M =
[[ -4  11 -22  -5]
 [-23   9 -58 -24]
 [ -2 -10 -24  -4]
 [-15  29 -51 -16]
 [-28  17   2 -29]
 [-30   3 -39 -32]
 [  5  16  24   4]
 [-36  -6  29 -37]
 [ 31 -14 -11  30]]
M[0][0] -> -4
M[:, 3] -> [-5, -24, -4, -16, -29, -32, 4, -37, 30]
M[0] -> [-4, 11, -22, -5]
M[3][3] -> -16
M[0][1] -> 11
M[6][1] -> 16
M[3][0] -> -15
M[4][3] -> -29
M[2][2] -> -24
M[6][0] -> 5
M[3][2] -> -51
M[8][0] -> 31
M[6][3] -> 4
M[1][1] -> 9

m = [ 0.17 -0.11  0.02 -0.11]
m[0]: 0.17
m[1]: -0.11
m[3]: -0.11

grid =
array([[ 176.2,  -43.6,  -67.3,   74.1, -222.0,   25.7, -117.4,  -44.7],
       [ -92.6,  -36.1,  -91.2,   95.9,  119.1, -172.3, -134.2,  122.3],
       [-153.7, -177.9, -194.6, -105.1,  -97.8, -127.7,  191.8,  -51.6],
       [  82.2, -115.8,  -42.5,   99.9, -286.4,  -66.3, -121.1, -144.7],
       [-244.6,  -30.2, -139.4,   11.6,   87.1,   35.1, -145.1,  110.4],
       [-111.4,   -2.2,   94.1, -201.3, -283.4, -128.8,  -74.3, -144.3],
       [ 112.6,   62.6,   99.2,   -9.1,   35.7,  104.4,  -66.8,  -93.7],
       [ 135.3,   64.1,   80.0,   -9.9,   -9.8,  119.2,  -68.9,  -58.8],
       [-107.9,   98.8, -169.4, -244.9, -236.1,  -93.7,    8.9, -100.2],
       [ 130.5,   65.1,   84.0,   -7.7,    1.0,  117.8,  -64.6,  -65.8],
       [-106.7,   74.4,  -28.0, -272.9, -261.7, -111.4,  -48.9, -108.7]])
grid[0][0]	176.2
grid[9][0]	130.5
grid[10][3]	-272.9
grid[0]	[176.2, -43.6, -67.3, 74.1, -222.0, 25.7, -117.4, -44.7]
grid[:, 0]	[176.2, -92.6, -153.7, 82.2, -244.6, -111.4, 112.6, 135.3, -107.9, 130.5, -106.7]
grid[:, 6]	[-117.4, -134.2, 191.8, -121.1, -145.1, -74.3, -66.8, -68.9, 8.9, -64.6, -48.9]
grid[2][4]	-97.8
grid[6]	[112.6, 62.6, 99.2, -9.1, 35.7, 104.4, -66.8, -93.7]
grid[9][6]	-64.6
grid[:, 5]	[25.7, -172.3, -127.7, -66.3, 35.1, -128.8, 104.4, 119.2, -93.7, 117.8, -111.4]
grid[4][5]	35.1
grid[:, 3]	[74.1, 95.9, -105.1, 99.9, 11.6, -201.3, -9.1, -9.9, -244.9, -7.7, -272.9]
grid[2]	[-153.7, -177.9, -194.6, -105.1, -97.8, -127.7, 191.8, -51.6]
grid[4][0]	-244.6
grid[1][7]	122.3
grid[2][7]	-51.6
grid[2][1]	-177.9
grid[4][3]	11.6
grid[:, 7]	[-44.7, 122.3, -51.6, -144.7, 110.4, -144.3, -93.7, -58.8, -100.2, -65.8, -108.7]
grid[8][1]	98.8
grid[6][2]	99.2
grid[3][3]	99.9
grid[1][2]	-91.2
grid[9]	[130.5, 65.1, 84.0, -7.7, 1.0, 117.8, -64.6, -65.8]
grid[7][2]	80.0
grid[:, 4]	[-222.0, 119.1, -97.8, -286.4, 87.1, -283.4, 35.7, -9.8, -236.1, 1.0, -261.7]
grid[8]	[-107.9, 98.8, -169.4, -244.9, -236.1, -93.7, 8.9, -100.2]
grid[9][5]	117.8
grid[9][4]	1.0
grid[1][6]	-134.2
grid[0][6]	-117.4
grid[2][6]	191.8
grid[4][2]	-139.4
grid[0][7]	-44.7

A =
[[13 80 82 50 32 35]
 [49 32 28 32 42 35]
 [53  9  4  4 33 14]
 [40 77 70 35 39 27]
 [27  9 10 34 21 47]]
A[-5][0] => 13
A[-2][5] => 27
A[-3][-4] => 4
A[3][0] => 40
A[-3] => [53, 9, 4, 4, 33, 14]
A[4][1] => 9
A[-1][-6] => 27
A[:, -1] => [35, 35, 14, 27, 47]
A[-2][2] => 70
A[-4][-6] => 49
A[2][5] => 14
A[-5][2] => 82
